Here is a tiny trained network, its code and every weight. The questions are about switching its units off for an input and a class, where a switched-off unit gives its printed mean instead of its output.

import numpy as np


def w(rows, s, z=0):
    codes = np.array(rows[::2]) - 128.0
    scale = np.full(codes.shape[1], s)
    scale[-1] = z or s
    return codes * scale


def f(y):
    return y / 2 * (1 + np.tanh(0.7978845608 * (y + 0.044715 * y**3)))


def log_softmax(a):
    a = a - a.max(-1, keepdims=True)
    return a - np.log(np.exp(a).sum(-1, keepdims=True))


def net(x, mask):
    res = np.array(x, float).reshape(1, 4) / 4 @ E
    y = f(res @ A[0][:, :-1].T + A[0][:, -1])
    res = res + np.where(mask, y, B[0][:, -1]) @ B[0][:, :-1]
    return log_softmax(res[-1] @ U[:, :-1].T + U[:, -1])


A, B = {}, {}
E = w([
[129,131,129],'x0',
[115,1,67],'x1',
[214,151,4],'x2',
[39,223,85],'x3',
],0.0081)
A[0] = w([
[190,217,10,178],'N0',
[81,51,91,175],'N1',
[6,63,158,102],'N2',
[170,222,178,83],'N3',
[214,99,200,180],'N4',
[94,159,131,216],'N5',
[18,166,95,119],'N6',
[221,125,28,129],'N7',
[95,146,164,252],'N8',
[74,141,197,74],'N9',
],0.012,0.0037)
B[0] = w([
[98,54,170,248],'N0',
[106,249,116,188],'N1',
[101,101,166,194],'N2',
[83,195,101,195],'N3',
[134,43,53,192],'N4',
[150,30,95,167],'N5',
[174,43,69,186],'N6',
[71,109,192,227],'N7',
[135,127,127,181],'N8',
[58,62,153,177],'N9',
],0.011)
U = w([
[112,118,236,49],'0',
[195,73,47,94],'1',
[152,135,156,254],'2',
[117,179,150,255],'3',
[174,169,134,131],'4',
[217,249,169,19],'5',
[207,209,114,5],'6',
[205,249,141,14],'7',
],0.014,0.0098)

Each question gives the input, the list of numbers given to net, and the class t.
The units are the neurons (one row each of A and B). Each row of codes is followed by its name. A weight is (code - 128) times the scale printed after its matrix; where a second scale follows, it is the last column's (A, B and U).
mask holds one flag per neuron, in row order. A switched-off neuron (its flag False) gives its mean, the last column of its row in B, instead of its output. The means were averaged over made-up inputs and are rounded, as every weight is.
A unit's drop is (log p(t) with every unit on - log p(t) with that unit switched off) / (log p(t) with every unit on - log p(t) with every unit switched off).
The circuit of an input: a set's keep is (log p(t) with only the set's units on - log p(t) with every unit switched off) / (log p(t) with every unit on - log p(t) with every unit switched off). Starting from all 10 units, units are removed one at a time, each time the one whose removal leaves the highest keep (on an exact tie, the one counted first), for as long as the keep stays at least 0.8.
circuit, biggest first: the units of the circuit, biggest drop first
most important unit: the unit with the biggest drop
k most important neurons: the k neurons with the biggest drops, biggest first
drop when u is switched off: that unit's drop, to one decimal
input [4,-6,7,1], class 0: most important unit	N0
input [-3,6,-5,-4], class 3: 2 most important neurons	(N1, N0)
input [-2,8,2,-3], class 3: circuit, biggest first	(N1, N6)
input [2,7,-5,-3], class 3: 3 most important neurons	(N1, N0, N7)
input [-8,7,-1,-5], class 2: 3 most important neurons	(N1, N6, N5)
input [-6,-8,-1,-4], class 3: 2 most important neurons	(N3, N6)
input [-5,8,-7,0], class 3: 3 most important neurons	(N1, N0, N7)
input [-5,3,-4,-5], class 1: 2 most important neurons	(N4, N7)
input [-1,-4,-2,7], class 1: 2 most important neurons	(N6, N5)
input [-8,0,-6,-7], class 2: circuit, biggest first	(N6, N4, N0)
input [0,-4,-4,7], class 1: 2 most important neurons	(N6, N5)
input [3,8,-5,5], class 3: 4 most important neurons	(N1, N0, N4, N7)
input [-1,4,5,-5], class 0: 2 most important neurons	(N7, N6)
input [-4,-6,7,2], class 0: circuit, biggest first	(N0)
input [8,2,4,-5], class 2: 3 most important neurons	(N7, N6, N5)
input [-1,-5,-6,-8], class 1: 2 most important neurons	(N4, N7)
input [-4,6,7,-5], class 0: drop when N7 is switched off	0.7
input [2,-3,2,8], class 1: drop when N6 is switched off	0.3
input [0,1,-5,-8], class 1: drop when N4 is switched off	0.9
input [7,-7,1,8], class 1: circuit, biggest first	(N6)
